Below is a small trained network, with its code and all its weights. Each question gives an input and a class and asks what happens when units are switched off, that is, made to give their printed mean instead of their output.

import numpy as np


def w(rows, s, z=0):
    codes = np.array(rows[::2]) - 128.0
    scale = np.full(codes.shape[1], s)
    scale[-1] = z or s
    return codes * scale


def f(y):
    return np.maximum(y, 0)


def log_softmax(a):
    a = a - a.max(-1, keepdims=True)
    return a - np.log(np.exp(a).sum(-1, keepdims=True))


def net(x, mask):
    res = np.array(x, float).reshape(1, 8) / 4 @ E
    y = f(res @ A[0][:, :-1].T + A[0][:, -1])
    res = res + np.where(mask, y, B[0][:, -1]) @ B[0][:, :-1]
    return log_softmax(res[-1] @ U[:, :-1].T + U[:, -1])


A, B = {}, {}
E = w([
[156,97,135,193,123,173,129,110,103,193,218],'x0',
[148,112,145,96,74,82,66,180,163,130,185],'x1',
[152,109,69,129,177,85,123,56,156,174,56],'x2',
[143,10,130,121,94,182,124,80,152,97,95],'x3',
[98,144,129,42,107,130,225,167,143,225,73],'x4',
[181,234,158,199,10,152,136,108,160,150,117],'x5',
[144,96,111,69,94,121,50,126,9,191,153],'x6',
[155,59,104,144,160,156,138,91,146,183,121],'x7',
],0.011)
A[0] = w([
[138,139,127,118,92,129,107,136,122,169,137,28],'N0',
[104,171,164,204,159,131,130,170,147,38,205,107],'N1',
[77,54,131,41,118,152,113,166,12,148,114,135],'N2',
[32,158,119,39,172,37,201,203,174,79,33,140],'N3',
[70,75,131,178,184,130,156,127,131,71,121,120],'N4',
[140,208,170,126,90,175,185,159,146,100,111,88],'N5',
[168,140,121,145,102,116,120,106,127,147,60,101],'N6',
[106,77,189,121,71,124,177,232,224,122,210,121],'N7',
[119,134,168,125,107,170,179,163,149,128,138,95],'N8',
[84,176,139,111,135,119,106,210,101,97,193,128],'N9',
[145,134,127,180,130,170,104,178,129,98,141,77],'N10',
[73,62,127,135,235,161,155,116,168,19,126,143],'N11',
[126,138,122,127,151,136,156,102,102,167,153,62],'N12',
[79,185,183,103,95,59,106,212,66,75,211,112],'N13',
[100,144,102,160,214,165,216,136,63,244,171,133],'N14',
[86,89,108,77,138,123,143,154,56,151,116,103],'N15',
[85,117,104,160,168,147,171,142,105,141,142,75],'N16',
[145,136,108,121,156,108,87,68,100,146,105,2],'N17',
[151,109,127,176,108,141,96,98,105,145,156,88],'N18',
[84,225,191,132,73,202,224,151,129,94,90,151],'N19',
[119,142,139,75,125,67,152,120,170,70,95,98],'N20',
[86,112,121,127,176,146,183,113,82,160,153,24],'N21',
],0.011,0.009)
B[0] = w([
[117,87,101,113,130,117,141,104,153,70,116,144],'N0',
[57,111,127,161,77,103,74,82,26,88,212,190],'N1',
[137,44,103,29,139,195,97,85,137,119,243,240],'N2',
[43,225,123,22,201,113,120,206,178,189,40,251],'N3',
[141,75,105,101,109,107,170,104,166,91,122,176],'N4',
[55,102,100,176,114,126,150,131,98,197,123,185],'N5',
[165,100,128,173,169,89,149,114,75,127,173,161],'N6',
[134,80,135,100,103,254,147,112,137,206,167,202],'N7',
[105,102,113,133,119,145,130,150,125,166,111,160],'N8',
[196,168,144,138,117,155,96,69,163,60,171,185],'N9',
[75,143,147,142,130,114,117,119,105,97,123,151],'N10',
[154,35,24,88,133,31,208,106,73,88,138,218],'N11',
[154,141,144,120,127,134,128,143,144,166,124,144],'N12',
[186,198,192,144,150,132,32,115,145,75,183,208],'N13',
[197,192,106,107,200,151,92,198,138,225,53,208],'N14',
[162,111,168,133,75,171,80,98,78,113,177,191],'N15',
[186,124,138,117,147,142,107,112,155,127,89,147],'N16',
[119,93,105,107,137,177,135,152,112,163,133,150],'N17',
[121,156,112,108,152,77,154,176,176,124,80,167],'N18',
[16,144,92,195,80,140,190,154,71,223,126,219],'N19',
[85,136,122,95,157,125,141,167,154,175,109,174],'N20',
[213,137,146,168,128,123,97,117,136,146,100,153],'N21',
],0.0096,0.021)
U = w([
[230,100,120,132,131,127,103,82,116,95,142,115],'0',
[69,161,131,246,44,111,156,92,96,111,143,133],'1',
[134,255,154,98,145,124,57,130,126,101,132,141],'2',
[190,102,199,104,70,176,160,115,213,123,137,41],'3',
[92,150,89,122,149,96,198,159,127,197,4,104],'4',
[85,144,214,124,150,176,171,153,151,76,82,3],'5',
[129,31,92,78,126,110,149,72,108,55,154,181],'6',
[120,117,116,91,116,199,118,116,113,200,150,204],'7',
],0.0096,0.0063)

Each question gives the input, the list of numbers given to net, and the class t.
The units are the neurons (one row each of A and B). Each row of codes is followed by its name. A weight is (code - 128) times the scale printed after its matrix; where a second scale follows, it is the last column's (A, B and U).
mask holds one flag per neuron, in row order. A switched-off neuron (its flag False) gives its mean, the last column of its row in B, instead of its output. The means were averaged over made-up inputs and are rounded, as every weight is.
A unit's drop is (log p(t) with every unit on - log p(t) with that unit switched off) / (log p(t) with every unit on - log p(t) with every unit switched off).
The circuit of an input: a set's keep is (log p(t) with only the set's units on - log p(t) with every unit switched off) / (log p(t) with every unit on - log p(t) with every unit switched off). Starting from the 12 units with the biggest drops (on a tie, the unit counted first), units are removed one at a time, each time the one whose removal leaves the highest keep (on an exact tie, the one counted first), for as long as the keep stays at least 0.8.
circuit, biggest first: the units of the circuit, biggest drop first
unit that matters most: the unit with the biggest drop
k most important neurons: the k neurons with the biggest drops, biggest first
drop when u is switched off: that unit's drop, to one decimal
input [-8,1,8,-1,-6,7,-1,-2], class 4: circuit, biggest first : N13
input [2,-7,-7,-3,-5,-6,2,-7], class 0: circuit, biggest first : N9, N3
input [4,4,6,2,0,5,-6,5], class 3: circuit, biggest first : N3, N19, N11
input [7,-4,-3,3,-5,1,4,1], class 0: 3 most important neurons : N3, N19, N7
input [-8,7,7,3,7,0,5,-3], class 4: 4 most important neurons : N3, N13, N7, N20
input [0,3,8,5,-8,-1,6,-6], class 6: 3 most important neurons : N14, N13, N3
input [6,-4,-1,-7,-8,-5,3,-3], class 2: 2 most important neurons : N13, N14
input [-7,7,-3,2,2,2,-3,3], class 4: 2 most important neurons : N2, N3
input [1,-2,-5,-3,-8,3,4,6], class 2: 4 most important neurons : N19, N11, N5, N18
input [6,7,-8,2,-4,-4,-2,2], class 6: 2 most important neurons : N1, N14
input [-5,-6,-1,-1,8,5,7,-7], class 4: 2 most important neurons : N3, N19
input [5,1,-7,-1,-1,-3,-7,-2], class 1: 2 most important neurons : N2, N1
input [8,0,-3,-6,-4,8,0,8], class 1: 3 most important neurons : N3, N1, N2
input [5,0,-4,-8,5,-3,2,1], class 2: unit that matters most : N13
input [8,2,-1,-1,-5,1,0,3], class 1: 2 most important neurons : N3, N2
input [5,-7,8,-3,-7,1,-3,6], class 4: drop when N14 is switched off : 0.3
input [-2,5,-2,6,-6,4,6,5], class 6: drop when N13 is switched off : 0.2
input [-2,-8,-7,-6,3,8,5,-3], class 1: drop when N19 is switched off : 0.2
